Each row comes from the steps of one path. Every step used is in the known rows, and no mark comes twice. Write the path behind each row, first mark first.
Known rows
y > w > g > s > b: [ 0.11 -2.47 -0.42  1.53  1.18 -3.53  0.37  5.00  0.23  2.62 -2.14  0.01
 -0.19  0.30  1.04  1.07  3.16 -2.64 -1.23  0.23  1.91]
l > y > w > g: [ 1.44 -0.76  0.58  0.84  1.41  2.45  0.87  5.68  0.61  6.59 -3.39  0.82
 -0.24  1.23  0.07  0.98  3.77 -1.67 -0.78  1.47  1.77]
w > g > s > l: [ 1.46 -0.67 -3.83  1.54  0.46  2.52  0.89  1.66  1.29  1.94 -1.68  1.44
 -0.94  0.75  0.88  2.15  4.43 -2.49 -0.58  1.10  1.90]
g > s > b > y > w: [ 0.39 -3.27  2.17  1.76  1.46 -1.83  0.63  4.82  0.39  2.33 -2.19  0.89
  0.13 -0.40  0.84  1.12  3.91 -1.63 -1.66 -0.52  1.29]
l > s > b > y > w: [ 1.39 -2.46  3.82  1.99  0.22 -1.99  1.67  3.22  0.24  4.49 -2.67  2.12
 -0.65  0.40  0.73 -0.25  3.90 -1.14 -1.30 -0.16  1.91]
s > b: [-1.41 -1.67  0.50  2.06  0.33  1.60  0.96  2.07 -1.01  0.89 -3.21  3.55
 -0.97  0.85  0.57  0.83  4.61 -1.63 -0.39 -0.36  1.68]
y > w > g > s > l: [ 2.26 -2.08 -1.92  1.31  1.49  0.67  1.29  2.65  1.92  3.56 -1.53  0.45
  0.07 -0.11  1.08  2.87  3.90 -2.84 -0.63  1.54  2.36]
b > y > w > g > s: [ 2.72 -1.74  0.49  1.18  1.84 -1.91  0.15  6.15  1.62  4.53 -1.54 -1.11
  0.07 -0.11  0.93  1.68  3.81 -1.43 -1.60  0.38  1.96]
g > s > l > y > w: [ 0.65 -1.70 -0.78  1.00  1.44  4.84  1.92  3.33  1.78  4.20 -2.93  2.75
  0.69  0.49  0.37  1.98  4.35 -2.26 -0.85  1.04  1.31]
b > w > y > l > s: [ 0.72 -0.34  2.83  1.31  1.30 -0.31  1.06  3.46  0.99  5.67 -1.52  0.86
 -0.26  0.36  0.47  0.63  5.22 -0.35 -1.72 -1.31  2.97]
s > b > y: [ 0.17 -2.06  1.88  2.18  0.48  1.94  0.63  2.81 -0.91  1.86 -2.83  2.30
 -1.48  0.51  0.26  0.67  4.71 -1.05 -0.99 -0.24  1.10]
l > s: [ 0.21  0.50  0.00  1.59 -0.26  0.84  1.70  2.12  0.82  2.87 -3.03  4.56
 -0.38  1.65  1.09 -0.08  4.91 -0.66 -0.47 -0.77  2.64]
w > g > s > b: [-0.75 -1.16 -2.25  1.73  0.20 -1.49 -0.03  3.96 -0.43  1.03 -2.31  1.02
 -1.17  1.27  0.82  0.33  3.68 -2.28 -1.17 -0.18  1.44]
g > b: [-1.43 -1.32 -0.02  1.40  0.65  0.03  0.30  3.40 -0.26  1.87 -3.51  3.38
  0.16  0.95  1.56  1.26  4.65 -1.99 -0.23 -1.80  1.82]
b > w > y > l: [ 0.33 -1.32  2.70  1.30  2.51  1.84  0.44  3.88  0.44  4.64 -1.48  0.05
 -0.14 -0.56  0.19  2.25  5.49 -0.64 -1.49 -0.91  2.64]
l > s > b > y > w > g: [ 2.57 -1.98  2.60  1.88  0.04 -3.54  1.05  4.03  0.22  5.67 -2.20  0.01
 -1.45  0.75  0.60 -0.42  3.22 -1.61 -1.44  0.72  1.93]
y > l: [-2.04 -1.90  1.45  1.62  1.38  3.17  0.04  1.15 -0.27  2.75 -2.46  2.82
  0.19  0.51  0.76  2.16  5.37 -1.37 -0.65 -0.85  2.64]
g > s > b > w > y > l: [-1.35 -2.27  1.69  1.57  1.97 -1.31 -0.09  4.54 -0.17  2.67 -1.23 -0.53
 -0.27 -0.45  0.36  1.23  4.64 -1.49 -2.31 -1.56  1.74]
g > w: [-0.17  0.18 -1.08  1.12  1.45  0.33  0.92  2.12  1.33  3.45 -2.98  2.99
  0.01  0.70  1.32  2.03  5.45 -2.33  0.08 -1.81  2.69]
s > l > y > w > g: [ 2.42 -1.48 -0.42  1.11  1.17  5.29  1.71  2.97  1.07  6.53 -2.93  1.04
 -0.74  0.80 -0.11  2.06  3.99 -2.54 -0.37  2.68  1.61]
b > w > g > s: [ 1.90 -0.77 -1.04  1.10  1.34 -4.10  0.61  5.84  0.91  3.56 -1.21  0.86
 -0.08 -0.02  0.87  2.01  4.55 -0.58 -1.30 -0.46  1.83]

Write each row's path
[ 0.49 -1.04  1.98  2.22 -0.76 -0.04  1.27  2.36 -0.41  2.88 -2.77  3.11
 -1.61  1.33  0.54 -0.94  4.41 -0.79 -1.27 -0.72  1.45] => l > s > b > y
[-1.07 -0.55  0.99  1.48  1.94  5.52 -0.12  2.64  0.41  3.15 -2.40  0.38
 -0.49  0.70  0.43  1.31  5.21 -1.69 -1.13 -0.64  2.92] => w > y > l
[-1.42 -2.86  3.74  1.93  0.18 -3.75  1.18  1.33 -1.04  4.40 -1.78  3.14
 -0.34  0.22  0.60  0.72  4.79 -0.73 -1.46 -1.51  2.06] => y > l > s > b > w
[ 1.21 -1.35  0.15  1.47  0.52 -0.87 -0.61  4.88 -0.28  4.10 -2.70 -0.01
 -1.16  0.92  1.09  0.94  4.09 -1.91 -0.98 -0.72  1.31] => w > g > b > y
[-1.16 -2.91  0.69  1.92  0.78 -0.70 -1.39  3.19 -0.92  3.02 -1.35 -1.15
 -1.30  0.56  0.44  0.78  4.00 -2.15 -2.23 -0.56  1.19] => w > g > s > b > y > l
[-0.34 -1.70 -0.37  1.12  0.91 -0.49  0.35  6.36 -0.01  4.60 -3.12  0.16
 -0.36  1.35  0.23 -0.03  2.99 -2.52 -1.62  0.73  0.88] => l > y > w > g > s > b
[-1.19  0.21 -0.03  1.02  2.52  3.12 -0.27  2.11  1.56  4.76 -2.34 -0.34
 -0.27  0.59  0.93  1.78  5.50 -3.08 -0.87 -2.04  3.28] => g > w > y > l
[-0.74  0.49  1.06  1.51  0.79  3.46  0.49  2.16  1.00  4.13 -2.41  1.18
 -0.61  1.55  0.69 -0.32  4.93 -1.39 -1.40 -1.09  3.22] => w > y > l > s
[-0.37 -1.72  1.81  1.51 -0.19 -2.56 -0.99  2.89 -0.25  6.13 -2.12 -0.10
 -0.88  1.46  1.34 -0.05  4.03 -2.06 -1.71 -1.61  1.99] => w > g > b > y > l > s
[-0.26 -0.34 -2.63  1.23  0.43  6.92  1.50  2.38  1.10  2.64 -3.09  3.74
 -0.29  1.40  0.21  1.29  4.90 -1.89 -0.84  0.58  0.81] => g > s > l > y
[ 1.18 -2.26 -0.49  0.94  0.90  2.55  0.99  3.73  0.55  6.70 -3.46  0.66
 -0.35  0.91  0.62  1.76  3.46 -3.57 -0.43  1.32  1.14] => s > l > y > w > g > b
[-0.09 -1.24  2.97  1.77  0.32  1.55  0.33  1.35  0.33  4.81 -2.07  2.40
 -0.45  0.95  0.74  0.42  5.20 -0.54 -1.52 -1.13  2.39] => b > y > l > s
[-1.62 -0.86  1.59  1.64  0.20  1.17  0.68  0.56  0.25  3.79 -2.50  3.63
  0.06  1.35  1.04  0.54  5.09 -1.06 -0.92 -1.28  2.93] => y > l > s
[-0.82  1.28  0.09  1.07  1.32  0.91  0.38  1.66  2.12  5.83 -2.35  0.42
 -0.38  1.42  1.22  0.18  5.19 -2.76 -1.13 -2.49  3.60] => g > w > y > l > s
[-0.95 -2.12  2.67  1.15  2.24 -1.04 -0.33  4.63 -0.05  4.68 -2.04 -0.34
  0.24 -0.42  0.97  1.95  4.97 -1.73 -1.51 -2.29  2.14] => g > b > w > y > l
[-0.63 -1.14  2.83  1.17  1.02 -3.16  0.31  4.08  0.47  5.71 -2.00  0.46
  0.13  0.46  1.23  0.34  4.65 -1.39 -1.79 -2.67  2.51] => g > b > w > y > l > s
[-1.96 -1.49 -1.08  1.85  0.40 -0.14  0.53  3.20 -0.37 -0.12 -2.80  3.18
 -0.38  0.88  0.97  0.56  4.34 -1.81 -1.06 -1.11  1.39] => g > s > b
[ 0.00 -2.16  1.61  1.23  1.19 -3.59  0.88  4.53 -0.23  3.38 -2.65  2.99
  0.53 -0.26  1.35  2.22  4.91 -1.01 -0.56 -2.04  1.58] => g > b > w
[ 1.90 -1.52  0.55  1.25  1.68 -0.41  0.86  4.34  0.82  4.65 -2.43  0.59
 -0.06  0.29  0.89  2.07  4.00 -1.81 -0.40  0.99  2.78] => y > w > g
[ 2.85 -1.52 -2.07  1.35  1.06 -1.25  1.45  3.07  1.35  3.49 -0.77  1.13
 -0.59 -0.42  0.66  3.11  4.72 -1.48 -0.95  0.83  1.65] => b > w > g > s > l
[ 0.51 -1.47  2.23  1.90 -0.26 -4.28  2.16  2.78 -0.45  3.46 -2.30  4.05
 -0.78  0.51  0.66  0.12  4.62 -0.29 -1.01 -1.06  1.76] => l > s > b > w
[ 2.16 -3.06  2.54  1.85  1.22 -1.37  0.43  4.37 -0.32  4.68 -2.22 -0.82
 -1.30 -0.06  0.33  1.18  3.56 -1.90 -1.14  1.20  1.63] => s > b > y > w > g
[ 1.36 -2.09  0.99  1.76  0.64 -3.64  0.92  4.05 -1.07  3.69 -1.88  1.14
 -1.42  0.01  0.23  1.55  4.24 -1.06 -0.87  0.29  1.45] => s > b > w > g
[ 2.50 -0.71 -2.07  0.93  0.76  1.69  1.46  4.58  1.12  5.45 -1.72  1.24
 -0.75  0.59 -0.12  2.01  4.51 -1.32 -1.32  1.23  0.59] => b > w > g > s > l > y
[-0.17 -2.50  2.68  1.83 -0.10 -5.31  0.56  2.11 -1.07  5.71 -1.34  1.05
 -1.15  0.57  0.47  0.52  4.15 -1.15 -1.59 -0.58  2.13] => y > l > s > b > w > g
[ 1.23 -1.90  0.71  1.21  1.35  6.78  2.31  2.19  1.17  5.32 -3.41  3.17
  0.10  0.50  0.01  2.28  4.63 -2.04 -0.24  1.77  1.55] => s > l > y > w
